[[ 32  -7 -20   3 -42 -34 -25  15]
 [ 25   2  21 -15 -22 -25 -64  29]
 [-36   9 -10 -13  -2   5   3  31]
 [  5  65  49 -31  54  -4  39 -14]
 [ 15 -79  -3 -49 -53 -29 -12  -9]
 [-38   9 -10 -15  -2   7   3  31]]
->
[[ 32  25 -36   5  15 -38]
 [ -7   2   9  65 -79   9]
 [-20  21 -10  49  -3 -10]
 [  3 -15 -13 -31 -49 -15]
 [-42 -22  -2  54 -53  -2]
 [-34 -25   5  -4 -29   7]
 [-25 -64   3  39 -12   3]
 [ 15  29  31 -14  -9  31]]

[[-61  44]
 [-54  66]
 [-10  31]
 [-19  15]]
->
[[-61 -54 -10 -19]
 [ 44  66  31  15]]

[[ -2  -3   1  -1   0   8 -12 -10   1  -2   1]
 [  3  -1   2   0   2  -3   6   5   1   4   0]
 [-24 -24   3 -17  -9  50 -73 -61   3 -33  17]
 [-24 -20   3 -13  -8  53 -79 -66   4 -31  12]
 [ 12   7   1   6   5 -19  30  25   1  16  -6]
 [ 13  12  -4   5   3 -35  52  43  -4  14  -4]
 [-17 -13  -3 -14  -9  21 -31 -27  -3 -26  16]]
->
[[ -2   3 -24 -24  12  13 -17]
 [ -3  -1 -24 -20   7  12 -13]
 [  1   2   3   3   1  -4  -3]
 [ -1   0 -17 -13   6   5 -14]
 [  0   2  -9  -8   5   3  -9]
 [  8  -3  50  53 -19 -35  21]
 [-12   6 -73 -79  30  52 -31]
 [-10   5 -61 -66  25  43 -27]
 [  1   1   3   4   1  -4  -3]
 [ -2   4 -33 -31  16  14 -26]
 [  1   0  17  12  -6  -4  16]]

[[ 73  29  47  41   1 -21  -5]
 [  8  47 -31  -6 -12 -62  55]
 [ 16  16   1   7  -2 -18  12]
 [-51 -15 -38 -30  -2   7  11]
 [-37  -3 -35 -23  -4  -5  19]
 [ 13 -29  29  19  10  46 -41]
 [  0 -35  27   9  10  49 -44]
 [-53 -36 -23 -26   3  36 -15]
 [ 13  24  -9   4  -5 -29  24]
 [-36 -35  -7 -16   5  38 -23]
 [ -5  -4   4  -5   0   1  -5]]
->
[[ 73   8  16 -51 -37  13   0 -53  13 -36  -5]
 [ 29  47  16 -15  -3 -29 -35 -36  24 -35  -4]
 [ 47 -31   1 -38 -35  29  27 -23  -9  -7   4]
 [ 41  -6   7 -30 -23  19   9 -26   4 -16  -5]
 [  1 -12  -2  -2  -4  10  10   3  -5   5   0]
 [-21 -62 -18   7  -5  46  49  36 -29  38   1]
 [ -5  55  12  11  19 -41 -44 -15  24 -23  -5]]

[[ 48  16 -63 -64]
 [  0 -28  45  62]
 [ 16 -10   4 -12]]
->
[[ 48   0  16]
 [ 16 -28 -10]
 [-63  45   4]
 [-64  62 -12]]

[[  1  27 -40  64  55  -2]
 [ 45 -47  44 -28 -38 -46]
 [ 11   4  -1  18  14  -4]]
->
[[  1  45  11]
 [ 27 -47   4]
 [-40  44  -1]
 [ 64 -28  18]
 [ 55 -38  14]
 [ -2 -46  -4]]

[[ 29  31 -18  36   0  41]
 [-82 -67   0 -80  -7 -85]]
->
[[ 29 -82]
 [ 31 -67]
 [-18   0]
 [ 36 -80]
 [  0  -7]
 [ 41 -85]]

[[-11 -20  19  -3  -5]
 [-18  23   2 -30  15]
 [ 13  32  30  41  -4]
 [  3 -10  -7  -1  -8]
 [ -4 -10 -19  -1   6]
 [ 13 -18 -31  -3  -6]
 [  0  -8 -12   2  -6]
 [ 36 -70 -20  24 -54]]
->
[[-11 -18  13   3  -4  13   0  36]
 [-20  23  32 -10 -10 -18  -8 -70]
 [ 19   2  30  -7 -19 -31 -12 -20]
 [ -3 -30  41  -1  -1  -3   2  24]
 [ -5  15  -4  -8   6  -6  -6 -54]]

[[  5 -12 -15  14   0  13  12   0 -10 -15]
 [  5   5   3  -3 -13 -24   7  -3   9   5]
 [-42  31  55 -21  66  51  29  63 -16  45]]
->
[[  5   5 -42]
 [-12   5  31]
 [-15   3  55]
 [ 14  -3 -21]
 [  0 -13  66]
 [ 13 -24  51]
 [ 12   7  29]
 [  0  -3  63]
 [-10   9 -16]
 [-15   5  45]]
